Below are the code and all the weights of a small trained network. Each question names an input and a target symbol and asks about switching units off, where a switched-off unit gives its printed mean instead of its output.

import numpy as np


def w(rows, s, z=0):
    codes = np.array(rows[::2]) - 128.0
    scale = np.full(codes.shape[1], s)
    scale[-1] = z or s
    return codes * scale


def f(y):
    return np.maximum(y, 0)


def softmax(a):
    e = np.exp(a - a.max(-1, keepdims=True))
    return e / e.sum(-1, keepdims=True)


def log_softmax(a):
    a = a - a.max(-1, keepdims=True)
    return a - np.log(np.exp(a).sum(-1, keepdims=True))


def net(x, mask):
    ids = ['Ξβδεστφψ'.index(c) for c in x.split()]
    T = len(ids)
    res = E[ids] + P[:T]
    r = res
    for j in range(3):
        rows = slice(2 * j, 2 * j + 2)
        q, k, v = (r @ M[0][rows].T for M in (Q, K, V))
        z = softmax(np.where(np.tri(T) > 0, q @ k.T / 2**0.5, -1e9)) @ v
        o = O[0][rows]
        res = res + np.where(mask[j], z, o[:, -1]) @ o[:, :-1]
    y = f(res @ A[0][:, :-1].T + A[0][:, -1])
    res = res + np.where(mask[3:15], y, B[0][:, -1]) @ B[0][:, :-1]
    return log_softmax(res[-1] @ U[:, :-1].T + U[:, -1])


Q, K, V, O, A, B = {}, {}, {}, {}, {}, {}
E = w([
[52,113,82,31,74,179,93,75,97,65],'Ξ',
[152,140,190,130,125,92,3,146,254,219],'β',
[161,40,49,120,46,175,55,177,111,96],'δ',
[159,86,93,239,177,189,76,67,200,217],'ε',
[168,195,160,96,227,177,88,74,79,82],'σ',
[121,68,117,40,172,130,167,129,115,197],'τ',
[146,120,137,71,114,193,199,90,207,42],'φ',
[101,236,117,83,79,124,178,101,111,143],'ψ',
],0.0063)
P = w([
[93,74,254,159,40,220,147,192,99,164],'0',
[127,123,175,123,68,223,143,174,108,183],'1',
[99,130,158,118,96,193,136,170,128,149],'2',
[96,130,144,119,92,167,125,130,116,141],'3',
[141,131,132,116,86,145,142,119,108,140],'4',
[129,136,99,107,133,134,149,146,126,128],'5',
[140,126,99,105,100,100,126,78,114,118],'6',
[139,141,64,101,160,103,146,135,132,104],'7',
[119,137,63,99,133,70,120,53,127,104],'8',
[201,133,51,111,121,53,161,61,108,99],'9',
[189,156,17,103,181,40,172,115,153,92],'10',
[169,139,27,93,154,29,149,31,156,88],'11',
],0.0057)
Q[0] = w([
[114,101,23,103,33,193,178,124,186,135],'h1',
[89,44,104,160,83,30,135,189,122,149],'h1',
[126,27,102,197,179,155,121,112,148,70],'h2',
[107,123,156,223,139,136,155,129,166,208],'h2',
[201,135,76,128,163,176,225,221,134,137],'h3',
[146,89,53,35,106,235,161,3,172,189],'h3',
],0.025)
K[0] = w([
[106,89,2,156,121,99,177,94,114,117],'h1',
[88,100,121,113,54,63,163,150,217,147],'h1',
[157,51,89,198,183,140,93,94,134,131],'h2',
[140,99,168,153,134,224,150,120,170,125],'h2',
[235,108,147,114,60,61,139,42,97,137],'h3',
[114,140,20,109,195,56,94,119,156,110],'h3',
],0.027)
V[0] = w([
[93,110,122,105,124,166,248,129,54,96],'h1',
[106,80,113,107,32,181,75,201,98,142],'h1',
[126,130,67,140,145,95,210,96,107,83],'h2',
[82,96,165,164,177,198,171,145,47,155],'h2',
[175,98,118,101,150,115,156,106,223,39],'h3',
[133,51,129,78,166,105,87,145,93,174],'h3',
],0.016)
O[0] = w([
[77,72,207,175,119,105,164,96,157,163,217],'h1',
[117,107,48,253,158,118,171,144,132,105,165],'h1',
[101,80,60,151,166,221,148,175,130,141,116],'h2',
[213,176,107,67,139,152,175,126,98,186,129],'h2',
[189,186,156,186,118,106,183,93,68,156,252],'h3',
[75,99,115,107,155,53,139,166,110,178,45],'h3',
],0.0075,0.0042)
A[0] = w([
[106,61,107,86,102,147,148,131,188,33,82],'n1',
[100,64,224,208,93,181,69,211,167,219,100],'n2',
[144,74,163,203,128,198,55,157,125,225,71],'n3',
[68,74,151,140,99,247,81,138,148,115,164],'n4',
[116,109,212,59,77,191,109,184,116,153,46],'n5',
[164,149,96,150,182,114,75,97,189,175,55],'n6',
[88,111,117,149,182,156,108,113,59,152,131],'n7',
[135,24,134,138,126,195,44,165,174,72,120],'n8',
[89,145,138,176,93,173,107,206,50,160,96],'n9',
[114,81,117,76,154,136,201,138,179,143,116],'n10',
[86,197,104,85,83,78,192,154,104,130,5],'n11',
[112,81,193,195,92,162,56,177,215,237,158],'n12',
],0.013,0.0024)
B[0] = w([
[107,126,120,123,175,165,35,242,145,154,251],'n1',
[178,142,26,87,157,224,98,43,47,152,199],'n2',
[135,147,161,135,100,7,89,153,202,104,184],'n3',
[40,118,137,99,80,153,156,211,69,86,243],'n4',
[103,109,93,187,118,162,36,34,121,208,204],'n5',
[68,103,168,122,137,193,46,60,104,180,214],'n6',
[154,149,134,80,43,116,147,180,149,130,180],'n7',
[212,148,132,156,116,61,180,3,134,162,190],'n8',
[82,116,68,136,83,151,55,164,75,121,155],'n9',
[104,131,124,104,166,99,186,78,25,146,219],'n10',
[244,91,175,86,161,126,120,111,194,142,171],'n11',
[110,125,203,121,126,43,162,243,220,67,225],'n12',
],0.012,0.0029)
U = w([
[110,119,118,166,194,139,148,122,143,111,46],'Ξ',
[95,137,226,131,124,25,80,160,251,138,136],'β',
[165,107,14,212,134,74,106,132,139,120,101],'δ',
[225,163,61,46,156,156,105,163,166,89,72],'ε',
[134,142,85,123,147,198,40,40,91,212,132],'σ',
[127,99,119,79,171,47,172,119,97,170,88],'τ',
[193,207,150,133,38,144,253,53,174,52,255],'φ',
[59,133,114,75,67,199,122,211,70,67,173],'ψ',
],0.0039,0.0033)

Each question gives the input, a string of symbols that net reads in full, and the target symbol t.
The units are the heads (2 rows each of Q, K, V and O) and the neurons (one row each of A and B). Each row of codes is followed by its name. A weight is (code - 128) times the scale printed after its matrix; where a second scale follows, it is the last column's (O, A, B and U).
mask holds one flag per unit, heads first, then neurons. A switched-off unit (its flag False) gives its mean, the last column of its rows in O or B, instead of its output. The means were averaged over made-up inputs and are rounded, as every weight is.
A unit's drop is (log p(t) with every unit on - log p(t) with that unit switched off) / (log p(t) with every unit on - log p(t) with every unit switched off).
The circuit of an input: a set's keep is (log p(t) with only the set's units on - log p(t) with every unit switched off) / (log p(t) with every unit on - log p(t) with every unit switched off). Starting from the 12 units with the biggest drops (on a tie, the unit counted first), units are removed one at a time, each time the one whose removal leaves the highest keep (on an exact tie, the one counted first), for as long as the keep stays at least 0.8.
circuit, biggest first: the units of the circuit, biggest drop first
most important unit: the unit with the biggest drop
top k neurons: the k neurons with the biggest drops, biggest first
drop when u is switched off: that unit's drop, to one decimal
input φ φ φ Ξ ψ ψ ψ φ σ σ, target σ: most important unit -> h1
input ψ φ δ σ φ β φ β φ, target β: circuit, biggest first -> h2, n1
input ψ φ ψ σ σ ψ, target σ: top 2 neurons -> n5, n12
input φ φ ψ φ β φ, target β: circuit, biggest first -> h2, h1, n1
input φ ε β σ φ β φ ε ε ε, target σ: top 2 neurons -> n6, n12
input ψ ε σ φ ε Ξ, target ψ: top 2 neurons -> n4, n1
input ψ δ φ ε φ ψ φ Ξ, target ψ: circuit, biggest first -> h2, n4
input ψ φ σ, target σ: circuit, biggest first -> n5, h1, h3
input ε ε φ ψ, target ψ: circuit, biggest first -> h3, n4
input φ φ φ φ σ ε σ ε φ ε φ, target ε: circuit, biggest first -> h1, n11
input ψ φ φ ε φ σ φ φ ψ φ, target ψ: circuit, biggest first -> h2, n4
input φ ψ ε ψ τ, target τ: circuit, biggest first -> h3, n10
input φ φ φ φ σ ψ σ φ φ β, target β: top 2 neurons -> n12, n3
input ε Ξ β σ ψ, target ψ: circuit, biggest first -> h3, h2, n4
input β Ξ σ φ φ φ ψ ψ ψ ε, target β: most important unit -> h2
input φ ψ φ σ ψ φ ε φ ψ δ, target δ: top 2 neurons -> n8, n1
input ε φ φ ε φ φ δ, target δ: top 2 neurons -> n8, n9
input φ φ φ σ ε, target β: top 2 neurons -> n12, n3
input ψ φ φ φ φ σ φ, target σ: drop when h1 is switched off -> 0.9
input β ψ Ξ ψ φ τ σ β, target σ: drop when n12 is switched off -> 0.1
input ψ φ φ σ φ ε ψ ψ φ ψ ε, target σ: drop when n12 is switched off -> 0.2
